Below is a small trained network, with its code and all its weights. Each question gives an input and a class and asks what happens when units are switched off, that is, made to give their printed mean instead of their output.

import numpy as np


def w(rows, s, z=0):
    codes = np.array(rows[::2]) - 128.0
    scale = np.full(codes.shape[1], s)
    scale[-1] = z or s
    return codes * scale


def f(y):
    return np.maximum(y, 0)


def log_softmax(a):
    a = a - a.max(-1, keepdims=True)
    return a - np.log(np.exp(a).sum(-1, keepdims=True))


def net(x, mask):
    res = np.array(x, float).reshape(1, 6) / 4 @ E
    y = f(res @ A[0][:, :-1].T + A[0][:, -1])
    res = res + np.where(mask, y, B[0][:, -1]) @ B[0][:, :-1]
    return log_softmax(res[-1] @ U[:, :-1].T + U[:, -1])


A, B = {}, {}
E = w([
[156,142,55,142,116,241,166],'x0',
[206,130,68,98,54,113,36],'x1',
[50,225,147,126,162,107,96],'x2',
[171,46,100,87,223,112,154],'x3',
[30,71,40,156,133,156,122],'x4',
[67,135,126,1,84,169,207],'x5',
],0.01)
A[0] = w([
[206,133,129,55,105,91,146,254],'neuron 0',
[28,213,87,186,59,194,168,189],'neuron 1',
[83,160,155,73,170,58,56,99],'neuron 2',
[91,48,65,190,34,154,145,98],'neuron 3',
[1,119,53,68,131,128,127,189],'neuron 4',
[137,119,146,78,62,225,161,188],'neuron 5',
[236,46,84,170,227,106,149,190],'neuron 6',
[19,119,85,103,170,84,78,113],'neuron 7',
[137,134,238,165,176,67,58,126],'neuron 8',
[127,157,212,136,93,45,59,135],'neuron 9',
[204,177,114,113,137,50,62,216],'neuron 10',
[53,155,183,172,143,205,144,176],'neuron 11',
[165,141,102,101,118,165,181,125],'neuron 12',
[141,89,91,5,135,183,181,183],'neuron 13',
[219,78,115,167,177,148,112,146],'neuron 14',
[233,137,116,107,154,73,109,99],'neuron 15',
[121,79,120,77,124,150,165,132],'neuron 16',
[65,121,67,195,192,88,142,186],'neuron 17',
[145,85,86,30,83,178,254,96],'neuron 18',
[120,45,99,237,136,85,109,185],'neuron 19',
[232,176,187,165,155,71,117,214],'neuron 20',
[133,76,151,182,190,146,159,135],'neuron 21',
],0.0094,0.0047)
B[0] = w([
[159,149,150,84,81,77,190,204],'neuron 0',
[156,241,74,172,137,163,111,250],'neuron 1',
[89,160,167,143,130,132,102,178],'neuron 2',
[177,87,28,128,48,109,107,205],'neuron 3',
[56,97,56,184,144,81,139,235],'neuron 4',
[88,208,70,90,133,88,168,207],'neuron 5',
[195,99,157,75,177,227,128,232],'neuron 6',
[45,57,78,197,173,116,70,195],'neuron 7',
[90,107,199,69,116,96,56,200],'neuron 8',
[87,120,178,96,59,77,110,199],'neuron 9',
[157,143,198,161,98,82,164,211],'neuron 10',
[113,172,118,121,219,160,116,204],'neuron 11',
[126,160,71,97,147,147,139,169],'neuron 12',
[121,118,81,135,164,106,207,224],'neuron 13',
[186,98,159,126,119,194,160,197],'neuron 14',
[202,173,196,123,95,129,138,183],'neuron 15',
[111,114,112,122,139,159,172,175],'neuron 16',
[107,62,125,182,200,212,67,214],'neuron 17',
[87,96,97,3,136,75,219,228],'neuron 18',
[148,54,130,116,61,215,39,216],'neuron 19',
[143,164,220,39,134,74,74,212],'neuron 20',
[123,93,107,57,176,155,67,183],'neuron 21',
],0.0079,0.014)
U = w([
[246,128,163,98,137,159,123,5],'0',
[137,245,114,162,167,174,84,217],'1',
[3,72,79,223,180,146,75,41],'2',
[81,68,48,56,151,113,232,124],'3',
[153,85,53,209,34,154,68,111],'4',
[137,37,125,126,176,252,69,86],'5',
[107,113,211,115,108,53,41,216],'6',
],0.011,0.0024)

Each question gives the input, the list of numbers given to net, and the class t.
The units are the neurons (one row each of A and B). Each row of codes is followed by its name. A weight is (code - 128) times the scale printed after its matrix; where a second scale follows, it is the last column's (A, B and U).
mask holds one flag per neuron, in row order. A switched-off neuron (its flag False) gives its mean, the last column of its row in B, instead of its output. The means were averaged over made-up inputs and are rounded, as every weight is.
A unit's drop is (log p(t) with every unit on - log p(t) with that unit switched off) / (log p(t) with every unit on - log p(t) with every unit switched off).
The circuit of an input: a set's keep is (log p(t) with only the set's units on - log p(t) with every unit switched off) / (log p(t) with every unit on - log p(t) with every unit switched off). Starting from the 12 units with the biggest drops (on a tie, the unit counted first), units are removed one at a time, each time the one whose removal leaves the highest keep (on an exact tie, the one counted first), for as long as the keep stays at least 0.8.
circuit, biggest first: the units of the circuit, biggest drop first
top k neurons: the k neurons with the biggest drops, biggest first
drop of u: that unit's drop, to one decimal
input [6,-8,8,4,-8,-6], class 6: circuit, biggest first	[neuron 8]
input [-5,3,0,6,0,1], class 0: circuit, biggest first	[neuron 4; neuron 15]
input [-3,-2,-7,-7,2,-8], class 5: circuit, biggest first	[neuron 19; neuron 4]
input [4,-4,3,-7,4,6], class 1: top 3 neurons	[neuron 1; neuron 11; neuron 5]
input [-1,6,8,3,-8,8], class 6: top 3 neurons	[neuron 2; neuron 10; neuron 9]
input [0,8,4,0,6,-1], class 2: top 2 neurons	[neuron 7; neuron 4]
input [-1,-6,0,7,-4,-4], class 5: top 3 neurons	[neuron 21; neuron 6; neuron 17]
input [-5,2,2,6,6,-3], class 5: top 2 neurons	[neuron 6; neuron 19]
input [0,-8,7,-6,0,3], class 2: top 3 neurons	[neuron 4; neuron 7; neuron 20]
input [2,-3,1,3,-4,0], class 0: top 3 neurons	[neuron 4; neuron 18; neuron 7]
input [-6,-8,-2,-3,6,-8], class 5: drop of neuron 19	0.3
input [-5,1,-6,-7,6,3], class 4: drop of neuron 3	0.4
input [-1,-3,0,-4,2,-1], class 2: drop of neuron 6	0.2
input [-3,-4,6,8,6,7], class 2: circuit, biggest first	[neuron 7]
